Below is a small trained network, with its code and all its weights. Each question gives an input and a class and asks what happens when units are switched off, that is, made to give their printed mean instead of their output.

import numpy as np


def w(rows, s, z=0):
    codes = np.array(rows[::2]) - 128.0
    scale = np.full(codes.shape[1], s)
    scale[-1] = z or s
    return codes * scale


def norm(h):
    return h / np.sqrt((h * h).mean(-1, keepdims=True) + 1e-5)


def f(y):
    return y / 2 * (1 + np.tanh(0.7978845608 * (y + 0.044715 * y**3)))


def log_softmax(a):
    a = a - a.max(-1, keepdims=True)
    return a - np.log(np.exp(a).sum(-1, keepdims=True))


def net(x, mask):
    res = np.array(x, float).reshape(1, 6) / 4 @ E
    u = 0
    for l in range(4):
        y = f(norm(res) @ A[l][:, :-1].T + A[l][:, -1])
        res = res + np.where(mask[u : u + 3], y, B[l][:, -1]) @ B[l][:, :-1]
        u += 3
    return log_softmax(norm(res)[-1] @ U[:, :-1].T + U[:, -1])


A, B = {}, {}
E = w([
[145,94,141,112,208,156,172,112,54,84,122,178],'x0',
[76,142,191,63,206,58,236,147,118,163,175,147],'x1',
[238,130,192,118,91,126,151,39,103,140,199,71],'x2',
[69,70,119,161,121,79,192,121,69,37,178,35],'x3',
[45,96,106,154,136,127,91,149,160,176,197,156],'x4',
[125,2,87,90,189,150,146,167,134,185,65,43],'x5',
],0.0091)
A[0] = w([
[187,99,62,202,19,142,61,112,2,45,202,80,253],'0.n0',
[96,123,151,84,191,174,167,118,116,133,60,175,18],'0.n1',
[107,215,118,156,68,4,106,127,98,18,133,168,222],'0.n2',
],0.0057,0.0017)
B[0] = w([
[106,161,54,87,200,128,179,79,100,207,195,83,255],'0.n0',
[99,44,185,119,154,1,177,43,84,150,34,171,149],'0.n1',
[112,160,217,75,248,72,177,132,192,235,112,109,227],'0.n2',
],0.0081,0.0072)
A[1] = w([
[93,160,31,199,98,202,106,76,184,206,87,164,35],'1.n0',
[237,183,27,92,72,96,31,81,180,187,57,197,109],'1.n1',
[52,58,77,97,153,41,169,108,255,213,203,113,252],'1.n2',
],0.0053,0.0028)
B[1] = w([
[176,74,93,59,102,181,67,200,98,50,96,197,161],'1.n0',
[190,128,92,250,128,129,173,226,209,95,68,125,180],'1.n1',
[123,196,60,133,152,97,160,130,96,116,46,167,254],'1.n2',
],0.011,0.0098)
A[2] = w([
[136,151,154,142,12,188,92,58,132,92,169,134,2],'2.n0',
[62,184,165,188,59,78,125,2,165,152,154,150,98],'2.n1',
[116,112,105,134,114,211,122,107,203,133,133,116,17],'2.n2',
],0.0067,0.0032)
B[2] = w([
[110,109,152,204,41,45,109,163,199,100,62,38,97],'2.n0',
[107,75,187,97,195,61,152,130,91,170,110,126,253],'2.n1',
[153,149,105,8,212,197,93,95,127,106,76,143,113],'2.n2',
],0.012,0.002)
A[3] = w([
[145,26,192,30,180,189,144,111,28,98,52,195,195],'3.n0',
[40,158,176,254,66,191,167,87,191,129,225,124,5],'3.n1',
[149,163,25,120,85,161,32,195,157,125,110,151,49],'3.n2',
],0.0066,0.0025)
B[3] = w([
[142,180,25,83,186,44,186,50,76,195,180,219,233],'3.n0',
[144,171,123,206,210,115,214,90,132,124,151,150,108],'3.n1',
[92,111,54,163,93,139,58,254,215,161,146,187,255],'3.n2',
],0.0095,0.0047)
U = w([
[126,137,47,161,127,170,79,254,190,139,60,159,233],'0',
[70,70,202,124,33,184,76,117,125,82,177,122,3],'1',
[88,176,97,34,184,94,252,69,71,185,148,177,238],'2',
[175,172,198,105,73,131,158,130,118,115,158,141,44],'3',
[115,111,114,114,70,199,147,89,81,103,183,62,16],'4',
],0.0087,0.0041)

Each question gives the input, the list of numbers given to net, and the class t.
The units are the neurons (one row each of A and B). Each row of codes is followed by its name. A weight is (code - 128) times the scale printed after its matrix; where a second scale follows, it is the last column's (A, B and U).
mask holds one flag per neuron, layer by layer. A switched-off neuron (its flag False) gives its mean, the last column of its row in B, instead of its output. The means were averaged over made-up inputs and are rounded, as every weight is.
A unit's drop is (log p(t) with every unit on - log p(t) with that unit switched off) / (log p(t) with every unit on - log p(t) with every unit switched off).
unit that matters most: the unit with the biggest drop
k most important neurons: the k neurons with the biggest drops, biggest first
top k neurons in layer l: the k neurons of layer l with the biggest drops, biggest first
drop of u: that unit's drop, to one decimal
input [3,-7,3,5,3,5], class 2: unit that matters most -> 0.n0
input [-8,-8,3,4,-7,-2], class 2: 2 most important neurons -> [0.n0 0.n2]
input [-2,3,4,-7,-7,-1], class 0: 2 most important neurons -> [1.n1 0.n2]
input [-5,-1,-5,6,8,-5], class 2: 3 most important neurons -> [0.n2 1.n1 3.n2]
input [-7,1,7,-2,-2,2], class 0: top 2 neurons in layer 0 -> [0.n2 0.n1]
input [-5,-4,-7,8,-8,2], class 2: top 2 neurons in layer 1 -> [1.n1 1.n0]
input [5,0,-7,-1,6,2], class 2: 3 most important neurons -> [1.n1 0.n1 3.n0]
input [5,-3,-7,6,0,8], class 2: 2 most important neurons -> [3.n0 1.n1]
input [8,-3,-6,-2,3,3], class 2: 2 most important neurons -> [3.n0 0.n1]
input [1,-8,-3,7,-4,3], class 2: 2 most important neurons -> [0.n0 1.n1]
input [-5,7,2,-8,-3,-4], class 3: top 2 neurons in layer 0 -> [0.n0 0.n2]
input [-1,-6,2,2,-6,-3], class 2: top 2 neurons in layer 0 -> [0.n0 0.n2]
input [-5,-5,-2,7,-5,6], class 4: drop of 1.n1 -> 0.4
input [8,-8,3,-1,3,5], class 2: unit that matters most -> 3.n0
input [-8,-1,7,-6,-7,0], class 0: drop of 1.n1 -> 0.5
